Here is a tiny trained network, its code and every weight. The questions are about switching its units off for an input and a target symbol, where a switched-off unit gives its printed mean instead of its output.

import numpy as np


def w(rows, s, z=0):
    codes = np.array(rows[::2]) - 128.0
    scale = np.full(codes.shape[1], s)
    scale[-1] = z or s
    return codes * scale


def norm(h):
    return h / np.sqrt((h * h).mean(-1, keepdims=True) + 1e-5)


def f(y):
    return np.maximum(y, 0)


def softmax(a):
    e = np.exp(a - a.max(-1, keepdims=True))
    return e / e.sum(-1, keepdims=True)


def log_softmax(a):
    a = a - a.max(-1, keepdims=True)
    return a - np.log(np.exp(a).sum(-1, keepdims=True))


def net(x, mask):
    ids = ['αβγδεζθλξστφ'.index(c) for c in x.split()]
    T = len(ids)
    res = E[ids] + P[:T]
    r = norm(res)
    for j in range(3):
        rows = slice(4 * j, 4 * j + 4)
        q, k, v = (r @ M[0][rows].T for M in (Q, K, V))
        z = softmax(np.where(np.tri(T) > 0, q @ k.T / 4**0.5, -1e9)) @ v
        o = O[0][rows]
        res = res + np.where(mask[j], z, o[:, -1]) @ o[:, :-1]
    y = f(norm(res) @ A[0][:, :-1].T + A[0][:, -1])
    res = res + np.where(mask[3:27], y, B[0][:, -1]) @ B[0][:, :-1]
    return log_softmax(norm(res)[-1] @ U[:, :-1].T + U[:, -1])


Q, K, V, O, A, B = {}, {}, {}, {}, {}, {}
E = w([
[160,90,179,136],'α',
[99,98,191,107],'β',
[135,106,152,108],'γ',
[155,160,2,69],'δ',
[114,86,64,44],'ε',
[76,156,206,152],'ζ',
[128,128,80,161],'θ',
[64,201,147,85],'λ',
[135,105,153,108],'ξ',
[197,160,82,92],'σ',
[68,70,115,112],'τ',
[138,239,65,65],'φ',
],0.0036)
P = w([
[254,109,140,108],'0',
[173,8,82,212],'1',
[202,139,144,85],'2',
[128,51,110,200],'3',
[181,148,131,85],'4',
[103,125,116,210],'5',
[159,156,120,81],'6',
[96,149,118,205],'7',
[157,157,119,81],'8',
],0.0022)
Q[0] = w([
[124,167,57,87],'H0',
[224,183,195,48],'H0',
[136,217,234,3],'H0',
[118,169,152,229],'H0',
[215,125,143,96],'H1',
[154,40,131,175],'H1',
[54,152,84,140],'H1',
[30,106,88,253],'H1',
[88,120,75,217],'H2',
[138,114,81,156],'H2',
[80,127,100,101],'H2',
[126,173,181,61],'H2',
],0.0052)
K[0] = w([
[144,160,86,65],'H0',
[70,165,47,171],'H0',
[2,215,90,143],'H0',
[167,132,160,184],'H0',
[112,156,133,176],'H1',
[171,123,183,156],'H1',
[164,150,132,49],'H1',
[222,110,155,87],'H1',
[107,115,154,106],'H2',
[116,132,143,61],'H2',
[81,135,98,122],'H2',
[146,148,79,192],'H2',
],0.0065)
V[0] = w([
[154,84,232,168],'H0',
[99,150,123,73],'H0',
[104,188,188,157],'H0',
[105,251,114,158],'H0',
[99,182,153,142],'H1',
[93,113,115,175],'H1',
[135,126,64,168],'H1',
[122,180,166,88],'H1',
[123,41,117,160],'H2',
[161,144,207,75],'H2',
[81,161,136,173],'H2',
[110,107,120,215],'H2',
],0.0034)
O[0] = w([
[111,169,126,174,126],'H0',
[140,135,176,88,148],'H0',
[189,131,144,156,57],'H0',
[254,91,132,147,37],'H0',
[94,173,161,120,43],'H1',
[113,122,139,149,52],'H1',
[91,157,92,160,101],'H1',
[80,139,171,97,124],'H1',
[178,99,158,100,153],'H2',
[99,137,103,83,206],'H2',
[117,89,108,163,1],'H2',
[173,103,155,129,37],'H2',
],0.0031,0.00084)
A[0] = w([
[131,113,58,144,192],'N0',
[96,67,122,176,249],'N1',
[173,58,69,178,161],'N2',
[163,50,135,155,175],'N3',
[143,68,178,96,117],'N4',
[132,69,131,105,76],'N5',
[218,124,125,134,172],'N6',
[103,60,129,160,180],'N7',
[67,113,19,254,162],'N8',
[142,207,188,201,187],'N9',
[137,63,81,134,145],'N10',
[143,191,87,97,218],'N11',
[196,128,100,142,151],'N12',
[126,135,148,74,127],'N13',
[147,123,134,92,131],'N14',
[142,222,194,109,84],'N15',
[206,216,176,154,158],'N16',
[78,115,198,84,167],'N17',
[85,147,142,106,136],'N18',
[165,186,71,88,148],'N19',
[145,132,73,93,154],'N20',
[74,78,190,93,98],'N21',
[61,203,117,119,172],'N22',
[156,63,145,111,6],'N23',
],0.0042,0.0016)
B[0] = w([
[117,110,123,172,206],'N0',
[156,171,149,211,220],'N1',
[95,239,245,111,185],'N2',
[177,189,157,86,177],'N3',
[131,174,110,167,181],'N4',
[151,142,99,151,156],'N5',
[61,153,113,142,193],'N6',
[122,194,140,236,194],'N7',
[178,214,222,252,252],'N8',
[125,94,11,118,217],'N9',
[156,159,170,191,184],'N10',
[113,111,185,158,254],'N11',
[61,141,97,121,178],'N12',
[116,104,97,127,193],'N13',
[96,128,116,132,174],'N14',
[156,76,148,123,219],'N15',
[157,46,88,153,225],'N16',
[142,141,88,171,237],'N17',
[164,123,123,139,182],'N18',
[110,100,174,155,243],'N19',
[108,143,161,179,215],'N20',
[100,138,90,142,199],'N21',
[175,117,150,142,233],'N22',
[115,154,96,148,141],'N23',
],0.0032,0.0023)
U = w([
[122,222,222,202,158],'α',
[72,141,66,204,198],'β',
[178,8,69,186,128],'γ',
[155,145,89,117,15],'δ',
[195,241,142,14,111],'ε',
[224,61,237,61,172],'ζ',
[81,69,188,107,62],'θ',
[158,134,90,116,1],'λ',
[82,56,187,114,56],'ξ',
[51,148,173,66,105],'σ',
[94,221,28,56,106],'τ',
[83,77,65,38,236],'φ',
],0.011,0.0046)

Each question gives the input, a string of symbols that net reads in full, and the target symbol t.
The units are the heads (4 rows each of Q, K, V and O) and the neurons (one row each of A and B). Each row of codes is followed by its name. A weight is (code - 128) times the scale printed after its matrix; where a second scale follows, it is the last column's (O, A, B and U).
mask holds one flag per unit, heads first, then neurons. A switched-off unit (its flag False) gives its mean, the last column of its rows in O or B, instead of its output. The means were averaged over made-up inputs and are rounded, as every weight is.
A unit's drop is (log p(t) with every unit on - log p(t) with that unit switched off) / (log p(t) with every unit on - log p(t) with every unit switched off).
The circuit of an input: a set's keep is (log p(t) with only the set's units on - log p(t) with every unit switched off) / (log p(t) with every unit on - log p(t) with every unit switched off). Starting from the 12 units with the biggest drops (on a tie, the unit counted first), units are removed one at a time, each time the one whose removal leaves the highest keep (on an exact tie, the one counted first), for as long as the keep stays at least 0.8.
circuit, biggest first: the units of the circuit, biggest drop first
k most important neurons: the k neurons with the biggest drops, biggest first
which heads matter: for each layer, one digit per head in row order, 1 if its drop is at least 0.15 and else 0, layers parted by /
input λ ξ ξ, target ζ: 3 most important neurons : N9, N8, N7
input ζ β β, target γ: 4 most important neurons : N2, N17, N8, N15
input δ θ ε λ β, target ζ: circuit, biggest first : H0, N8
input φ ζ τ β γ, target β: which heads matter : 010
input α τ σ, target β: 3 most important neurons : N6, N8, N12
input σ ζ φ λ γ, target ζ: circuit, biggest first : N8, N7
input τ ξ τ ε θ ζ α, target γ: circuit, biggest first : N16, N8, N2
input λ λ λ γ ξ, target ζ: circuit, biggest first : N8
input ζ τ φ ζ α ζ ζ γ ξ, target γ: which heads matter : 110
input φ γ α ξ ξ θ β τ β, target β: 4 most important neurons : N17, N21, N8, N2
input λ τ α ξ σ φ α, target ε: 2 most important neurons : N3, N8
input φ λ ζ δ φ τ σ, target β: 3 most important neurons : N6, N12, N16
input ξ ε β, target φ: which heads matter : 101
input ζ σ ζ λ λ τ, target α: which heads matter : 000
input β γ σ α δ φ γ, target ε: which heads matter : 100
input θ τ β, target β: which heads matter : 110
input σ ζ θ λ β φ γ λ α, target ζ: which heads matter : 110
input γ γ ε ξ σ, target φ: 3 most important neurons : N8, N1, N7
input ξ ε λ σ δ ε φ ζ α, target γ: 2 most important neurons : N16, N2
input λ ζ σ, target γ: 3 most important neurons : N16, N8, N3
input ζ β τ φ ε ζ ζ ζ γ, target γ: which heads matter : 011
input φ β ε τ θ β τ φ ξ, target ε: 3 most important neurons : N3, N9, N8
input ξ σ λ θ γ λ β, target ζ: 2 most important neurons : N8, N9
input ζ β ε λ λ γ ε λ α, target ζ: 4 most important neurons : N3, N8, N16, N7
input λ σ γ, target ζ: which heads matter : 101
input ξ γ ε φ β, target ε: which heads matter : 100
input ξ λ τ σ, target α: which heads matter : 000
input ε γ ε λ σ ξ σ λ σ, target ζ: 4 most important neurons : N9, N19, N11, N17
input ξ ε ξ, target φ: most important neuron : N8
